Below is a small trained network, with its code and all its weights. Each question gives an input and a class and asks what happens when units are switched off, that is, made to give their printed mean instead of their output.

import numpy as np


def w(rows, s, z=0):
    codes = np.array(rows[::2]) - 128.0
    scale = np.full(codes.shape[1], s)
    scale[-1] = z or s
    return codes * scale


def norm(h):
    return h / np.sqrt((h * h).mean(-1, keepdims=True) + 1e-5)


def f(y):
    return y / 2 * (1 + np.tanh(0.7978845608 * (y + 0.044715 * y**3)))


def log_softmax(a):
    a = a - a.max(-1, keepdims=True)
    return a - np.log(np.exp(a).sum(-1, keepdims=True))


def net(x, mask):
    res = np.array(x, float).reshape(1, 8) / 4 @ E
    u = 0
    for l in range(2):
        y = f(norm(res) @ A[l][:, :-1].T + A[l][:, -1])
        res = res + np.where(mask[u : u + 16], y, B[l][:, -1]) @ B[l][:, :-1]
        u += 16
    return log_softmax(norm(res)[-1] @ U[:, :-1].T + U[:, -1])


A, B = {}, {}
E = w([
[98,141,132,186,48,170,93],'x0',
[118,143,164,109,160,146,2],'x1',
[131,126,164,70,100,132,162],'x2',
[65,170,117,124,131,135,122],'x3',
[95,194,154,72,63,178,161],'x4',
[69,151,79,219,111,122,137],'x5',
[78,123,108,139,154,97,127],'x6',
[128,198,105,134,165,185,141],'x7',
],0.0078)
A[0] = w([
[14,138,43,208,144,134,145,58],'0.n1',
[143,185,93,155,32,222,143,2],'0.n2',
[201,86,79,173,184,61,172,52],'0.n3',
[135,68,89,181,43,97,179,173],'0.n4',
[131,93,135,135,192,83,145,104],'0.n5',
[172,145,150,102,113,106,168,56],'0.n6',
[137,158,113,153,33,227,131,25],'0.n7',
[133,119,126,69,87,109,183,50],'0.n8',
[16,167,85,195,125,80,138,54],'0.n9',
[134,121,82,100,185,127,50,138],'0.n10',
[124,185,107,120,85,207,160,43],'0.n11',
[162,44,183,157,109,60,12,44],'0.n12',
[130,38,126,186,120,109,3,96],'0.n13',
[202,102,72,190,152,87,177,36],'0.n14',
[171,62,157,71,138,185,122,108],'0.n15',
[103,123,164,54,85,104,230,41],'0.n16',
],0.0075,0.0055)
B[0] = w([
[3,163,100,192,123,63,160,243],'0.n1',
[168,166,200,170,102,149,97,184],'0.n2',
[193,48,144,209,149,208,152,210],'0.n3',
[119,185,122,93,238,158,110,249],'0.n4',
[168,164,116,174,45,204,133,166],'0.n5',
[76,105,80,135,117,170,141,120],'0.n6',
[157,170,219,179,149,151,165,182],'0.n7',
[93,109,131,84,92,157,193,137],'0.n8',
[79,157,49,169,108,62,114,214],'0.n9',
[144,148,142,78,129,128,85,208],'0.n10',
[206,105,186,163,74,101,93,170],'0.n11',
[96,27,218,147,88,81,46,223],'0.n12',
[100,92,166,73,84,64,131,253],'0.n13',
[217,101,22,110,155,128,174,177],'0.n14',
[40,147,83,167,131,74,120,180],'0.n15',
[128,125,124,26,78,49,174,182],'0.n16',
],0.0068,0.0037)
A[1] = w([
[148,120,204,92,145,104,111,118],'1.n1',
[1,154,56,213,122,105,145,14],'1.n2',
[76,107,156,184,96,81,182,109],'1.n3',
[168,72,104,169,208,118,176,80],'1.n4',
[135,177,128,96,220,100,95,80],'1.n5',
[127,132,133,14,89,95,233,3],'1.n6',
[28,164,62,215,132,83,131,13],'1.n7',
[108,232,130,138,101,211,167,39],'1.n8',
[69,184,200,89,101,135,100,133],'1.n9',
[171,183,174,87,59,155,184,118],'1.n10',
[140,169,141,177,59,229,134,76],'1.n11',
[173,117,134,187,177,80,143,136],'1.n12',
[132,179,97,55,196,135,60,13],'1.n13',
[85,170,87,116,141,131,209,168],'1.n14',
[136,141,141,191,73,187,166,98],'1.n15',
[186,72,62,167,154,160,150,28],'1.n16',
],0.0088,0.0045)
B[1] = w([
[56,152,108,139,167,152,89,190],'1.n1',
[56,216,59,169,157,62,85,248],'1.n2',
[190,190,67,119,217,162,78,181],'1.n3',
[174,108,73,179,81,135,175,191],'1.n4',
[146,140,71,107,113,199,155,151],'1.n5',
[3,95,117,84,61,172,183,204],'1.n6',
[69,219,3,121,123,47,116,239],'1.n7',
[153,87,173,161,132,106,104,193],'1.n8',
[229,116,75,181,162,122,199,254],'1.n9',
[87,145,165,136,112,109,146,210],'1.n10',
[175,192,220,171,114,120,150,177],'1.n11',
[151,152,115,141,69,120,164,177],'1.n12',
[134,140,70,127,205,234,113,154],'1.n13',
[120,124,148,103,90,83,66,225],'1.n14',
[163,116,177,156,188,181,122,162],'1.n15',
[233,96,88,137,83,168,130,167],'1.n16',
],0.0076,0.0051)
U = w([
[150,134,91,62,223,237,88,4],'0',
[126,27,198,103,141,81,28,211],'1',
[79,189,53,165,140,66,107,203],'2',
[53,84,159,19,74,147,208,154],'3',
[178,169,252,176,115,163,143,163],'4',
[241,21,71,165,120,135,195,57],'5',
],0.016,0.0025)

Each question gives the input, the list of numbers given to net, and the class t.
The units are the neurons (one row each of A and B). Each row of codes is followed by its name. A weight is (code - 128) times the scale printed after its matrix; where a second scale follows, it is the last column's (A, B and U).
mask holds one flag per neuron, layer by layer. A switched-off neuron (its flag False) gives its mean, the last column of its row in B, instead of its output. The means were averaged over made-up inputs and are rounded, as every weight is.
A unit's drop is (log p(t) with every unit on - log p(t) with that unit switched off) / (log p(t) with every unit on - log p(t) with every unit switched off).
The circuit of an input: a set's keep is (log p(t) with only the set's units on - log p(t) with every unit switched off) / (log p(t) with every unit on - log p(t) with every unit switched off). Starting from the 12 units with the biggest drops (on a tie, the unit counted first), units are removed one at a time, each time the one whose removal leaves the highest keep (on an exact tie, the one counted first), for as long as the keep stays at least 0.8.
circuit, biggest first: the units of the circuit, biggest drop first
most important unit: the unit with the biggest drop
k most important neurons: the k neurons with the biggest drops, biggest first
k most important neurons of layer l: the k neurons of layer l with the biggest drops, biggest first
drop of u: that unit's drop, to one decimal
input [-8,8,8,-6,1,-6,-6,-2], class 0: circuit, biggest first : [1.n13; 0.n13]
input [7,-5,-1,-3,-5,-5,0,-8], class 1: circuit, biggest first : [0.n12]
input [3,-8,-7,-7,5,-6,-7,-1], class 4: circuit, biggest first : [0.n7; 1.n11]
input [-3,6,5,0,6,3,1,2], class 0: 3 most important neurons : [1.n13; 0.n5; 0.n1]
input [2,4,6,8,-8,5,0,-8], class 1: 2 most important neurons : [0.n12; 0.n13]
input [-5,-6,-1,-2,-8,6,0,7], class 5: 2 most important neurons of layer 0 : [0.n3; 0.n14]
input [-3,0,-5,0,4,-7,4,-2], class 3: 2 most important neurons : [1.n6; 0.n4]
input [-5,1,-5,1,7,-2,-7,1], class 3: 3 most important neurons : [1.n6; 0.n5; 0.n3]
input [5,-7,2,-2,1,-6,2,5], class 3: 2 most important neurons : [0.n16; 1.n6]
input [2,5,-7,-4,-5,1,-3,7], class 1: 2 most important neurons : [0.n4; 0.n13]
input [-4,-2,0,-3,0,4,3,0], class 5: 3 most important neurons of layer 0 : [0.n3; 0.n14; 0.n15]
input [-2,5,7,5,7,3,6,-4], class 3: 3 most important neurons of layer 0 : [0.n1; 0.n15; 0.n16]
input [-7,-4,-1,-3,4,2,2,-8], class 3: 2 most important neurons : [0.n16; 1.n6]
input [0,-7,8,5,8,6,-8,3], class 4: most important unit : 0.n2
input [5,-6,4,1,-1,-4,-5,-1], class 3: 2 most important neurons : [0.n16; 1.n6]
input [8,-1,-3,-7,-7,-6,0,3], class 1: 3 most important neurons : [0.n12; 0.n13; 1.n9]
input [-4,7,1,-6,-1,8,7,-5], class 1: 2 most important neurons : [0.n12; 0.n13]
input [1,1,0,-4,-5,-7,-1,3], class 1: drop of 0.n12 : 0.2
